Below is a small trained network, with its code and all its weights. Each question gives an input and a target symbol and asks what happens when units are switched off, that is, made to give their printed mean instead of their output.

import numpy as np


def w(rows, s, z=0):
    codes = np.array(rows[::2]) - 128.0
    scale = np.full(codes.shape[1], s)
    scale[-1] = z or s
    return codes * scale


def norm(h):
    return h / np.sqrt((h * h).mean(-1, keepdims=True) + 1e-5)


def f(y):
    return y / 2 * (1 + np.tanh(0.7978845608 * (y + 0.044715 * y**3)))


def softmax(a):
    e = np.exp(a - a.max(-1, keepdims=True))
    return e / e.sum(-1, keepdims=True)


def log_softmax(a):
    a = a - a.max(-1, keepdims=True)
    return a - np.log(np.exp(a).sum(-1, keepdims=True))


def net(x, mask):
    ids = ['ΣΩαβγεζηθμξτψ'.index(c) for c in x.split()]
    T = len(ids)
    res = E[ids] + P[:T]
    u = 0
    for l in range(2):
        r = norm(res)
        for j in range(2):
            rows = slice(4 * j, 4 * j + 4)
            q, k, v = (r @ M[l][rows].T for M in (Q, K, V))
            z = softmax(np.where(np.tri(T) > 0, q @ k.T / 4**0.5, -1e9)) @ v
            o = O[l][rows]
            res = res + np.where(mask[u + j], z, o[:, -1]) @ o[:, :-1]
        u += 2
        y = f(norm(res) @ A[l][:, :-1].T + A[l][:, -1])
        res = res + np.where(mask[u : u + 4], y, B[l][:, -1]) @ B[l][:, :-1]
        u += 4
    return log_softmax(norm(res)[-1] @ U[:, :-1].T + U[:, -1])


Q, K, V, O, A, B = {}, {}, {}, {}, {}, {}
E = w([
[68,91,117,122],'Σ',
[120,116,106,202],'Ω',
[143,123,181,160],'α',
[87,81,146,150],'β',
[122,154,198,149],'γ',
[107,193,140,113],'ε',
[165,145,161,147],'ζ',
[69,59,113,157],'η',
[39,205,150,124],'θ',
[194,82,132,128],'μ',
[254,141,136,118],'ξ',
[167,118,69,74],'τ',
[194,215,142,114],'ψ',
],0.031)
P = w([
[184,52,134,179],'0',
[194,98,150,198],'1',
[177,143,143,200],'2',
[165,197,111,201],'3',
[148,234,66,194],'4',
[131,252,55,216],'5',
[122,224,83,204],'6',
],0.0039)
Q[0] = w([
[136,111,164,61],'0.h0',
[119,113,134,177],'0.h0',
[202,198,174,140],'0.h0',
[145,113,165,115],'0.h0',
[226,117,111,122],'0.h1',
[171,12,139,135],'0.h1',
[254,171,123,133],'0.h1',
[104,120,35,63],'0.h1',
],0.019)
K[0] = w([
[137,87,118,140],'0.h0',
[122,148,184,134],'0.h0',
[129,174,64,215],'0.h0',
[140,109,145,154],'0.h0',
[182,100,150,48],'0.h1',
[158,3,158,119],'0.h1',
[201,147,168,26],'0.h1',
[97,145,37,84],'0.h1',
],0.018)
V[0] = w([
[149,140,68,169],'0.h0',
[113,101,161,149],'0.h0',
[129,127,121,137],'0.h0',
[121,180,77,213],'0.h0',
[116,117,217,156],'0.h1',
[165,141,179,30],'0.h1',
[81,68,206,4],'0.h1',
[143,147,103,159],'0.h1',
],0.012)
O[0] = w([
[160,193,152,181,160],'0.h0',
[161,113,87,112,171],'0.h0',
[138,140,130,139,138],'0.h0',
[97,149,64,240,224],'0.h0',
[103,101,205,183,205],'0.h1',
[191,81,152,1,44],'0.h1',
[22,98,100,57,1],'0.h1',
[161,135,137,143,158],'0.h1',
],0.0091,0.0066)
A[0] = w([
[218,17,7,171,146],'0.n0',
[127,76,160,197,112],'0.n1',
[174,234,86,66,5],'0.n2',
[185,103,1,94,142],'0.n3',
],0.017,0.0024)
B[0] = w([
[143,207,201,184,229],'0.n0',
[163,153,77,172,255],'0.n1',
[97,95,52,233,168],'0.n2',
[88,179,111,6,159],'0.n3',
],0.017,0.0099)
Q[1] = w([
[101,200,144,186],'1.h0',
[163,62,97,105],'1.h0',
[160,64,136,75],'1.h0',
[169,85,149,114],'1.h0',
[176,6,183,89],'1.h1',
[106,157,206,143],'1.h1',
[44,136,103,184],'1.h1',
[133,154,134,116],'1.h1',
],0.019)
K[1] = w([
[119,213,111,147],'1.h0',
[124,99,157,133],'1.h0',
[136,42,149,86],'1.h0',
[126,101,154,88],'1.h0',
[75,27,172,81],'1.h1',
[160,137,171,161],'1.h1',
[70,254,138,156],'1.h1',
[154,120,120,138],'1.h1',
],0.019)
V[1] = w([
[24,148,251,155],'1.h0',
[126,111,152,144],'1.h0',
[141,24,87,174],'1.h0',
[224,83,207,172],'1.h0',
[180,84,118,110],'1.h1',
[134,52,198,158],'1.h1',
[140,166,182,75],'1.h1',
[95,162,130,136],'1.h1',
],0.021)
O[1] = w([
[4,182,238,173,171],'1.h0',
[118,118,154,134,147],'1.h0',
[136,7,112,150,103],'1.h0',
[227,78,243,88,254],'1.h0',
[130,99,98,92,35],'1.h1',
[84,56,167,131,105],'1.h1',
[120,166,187,66,18],'1.h1',
[129,148,144,149,185],'1.h1',
],0.019,0.0071)
A[1] = w([
[5,51,95,30,213],'1.n0',
[139,164,150,83,109],'1.n1',
[95,100,146,167,2],'1.n2',
[159,101,143,48,141],'1.n3',
],0.027,0.0067)
B[1] = w([
[174,135,142,3,251],'1.n0',
[110,121,78,180,241],'1.n1',
[60,93,110,174,241],'1.n2',
[114,131,131,60,206],'1.n3',
],0.037,0.0022)
U = w([
[75,87,99,53,254],'Σ',
[174,133,133,226,100],'Ω',
[166,24,151,125,116],'α',
[86,26,103,136,185],'β',
[83,57,224,130,154],'γ',
[86,61,32,174,110],'ε',
[170,81,159,101,127],'ζ',
[62,55,114,172,122],'η',
[2,172,133,153,91],'θ',
[125,202,206,91,115],'μ',
[210,171,131,67,112],'ξ',
[118,204,12,105,121],'τ',
[215,92,30,115,135],'ψ',
],0.014,0.0069)

Each question gives the input, a string of symbols that net reads in full, and the target symbol t.
The units are the heads (4 rows each of Q, K, V and O) and the neurons (one row each of A and B). Each row of codes is followed by its name. A weight is (code - 128) times the scale printed after its matrix; where a second scale follows, it is the last column's (O, A, B and U).
mask holds one flag per unit, layer by layer, with each layer's heads first. A switched-off unit (its flag False) gives its mean, the last column of its rows in O or B, instead of its output. The means were averaged over made-up inputs and are rounded, as every weight is.
A unit's drop is (log p(t) with every unit on - log p(t) with that unit switched off) / (log p(t) with every unit on - log p(t) with every unit switched off).
The circuit of an input: a set's keep is (log p(t) with only the set's units on - log p(t) with every unit switched off) / (log p(t) with every unit on - log p(t) with every unit switched off). Starting from all 12 units, units are removed one at a time, each time the one whose removal leaves the highest keep (on an exact tie, the one counted first), for as long as the keep stays at least 0.8.
units of the circuit, in order: the units of the circuit, biggest drop first
most important unit: the unit with the biggest drop
k most important neurons: the k neurons with the biggest drops, biggest first
k most important neurons of layer l: the k neurons of layer l with the biggest drops, biggest first
heads that matter: for each layer, one digit per head in row order, 1 if its drop is at least 0.15 and else 0, layers parted by /
input τ α Ω μ ψ τ β, target τ: units of the circuit, in order -> 1.h0, 0.n3, 0.n2
input Σ ψ α, target ψ: units of the circuit, in order -> 1.h0, 0.n0
input ε μ ξ, target ξ: heads that matter -> 11 / 11
input ε Ω τ Σ, target τ: heads that matter -> 01 / 10
input ψ μ Σ Σ, target Σ: 2 most important neurons of layer 0 -> 0.n0, 0.n2
input Ω β ε τ θ, target τ: units of the circuit, in order -> 0.n0, 1.h0
input ζ Σ γ ξ, target ξ: most important unit -> 0.h1
input β ε Σ β ψ γ, target ψ: 3 most important neurons of layer 0 -> 0.n2, 0.n0, 0.n3
input α μ Ω Ω Ω τ Ω, target τ: units of the circuit, in order -> 0.n2, 1.h0, 0.n3
input ψ α θ ε, target θ: heads that matter -> 10 / 11
input γ μ Σ, target μ: heads that matter -> 01 / 11
input τ τ ξ, target τ: units of the circuit, in order -> 0.n3, 1.h0
input Σ ζ ε, target ε: heads that matter -> 01 / 00
input Ω γ Σ θ Ω, target θ: most important unit -> 1.h0
input Ω θ τ β ψ, target τ: heads that matter -> 01 / 10
input γ Ω ψ θ τ α, target τ: 3 most important neurons of layer 0 -> 0.n0, 0.n2, 0.n3
input ε θ β ε γ, target θ: heads that matter -> 00 / 10
input Σ α α, target α: heads that matter -> 00 / 10
input α ψ μ ε Σ τ μ, target τ: heads that matter -> 01 / 10
input τ ξ ε, target τ: heads that matter -> 01 / 11
input τ Ω α η ψ ε, target ψ: most important unit -> 0.h1
input Σ μ γ, target μ: units of the circuit, in order -> 1.h0, 0.h1, 0.n0, 0.n3
input Σ Σ τ η, target τ: 2 most important neurons -> 0.n0, 0.n2
input μ β Ω γ γ τ α, target τ: units of the circuit, in order -> 0.n2, 1.h0, 0.n3
input μ Ω α Ω α ψ, target ψ: units of the circuit, in order -> 1.h0, 0.h1, 0.n2
input ψ ξ Σ γ Σ, target Σ: 3 most important neurons -> 0.n0, 0.n1, 1.n3
input β Σ τ β Σ ε, target τ: units of the circuit, in order -> 0.n0, 1.h0
input Ω μ Σ ζ θ θ Σ, target θ: units of the circuit, in order -> 1.h0
input ψ τ Ω α Σ θ γ, target θ: 2 most important neurons -> 0.n3, 0.n0
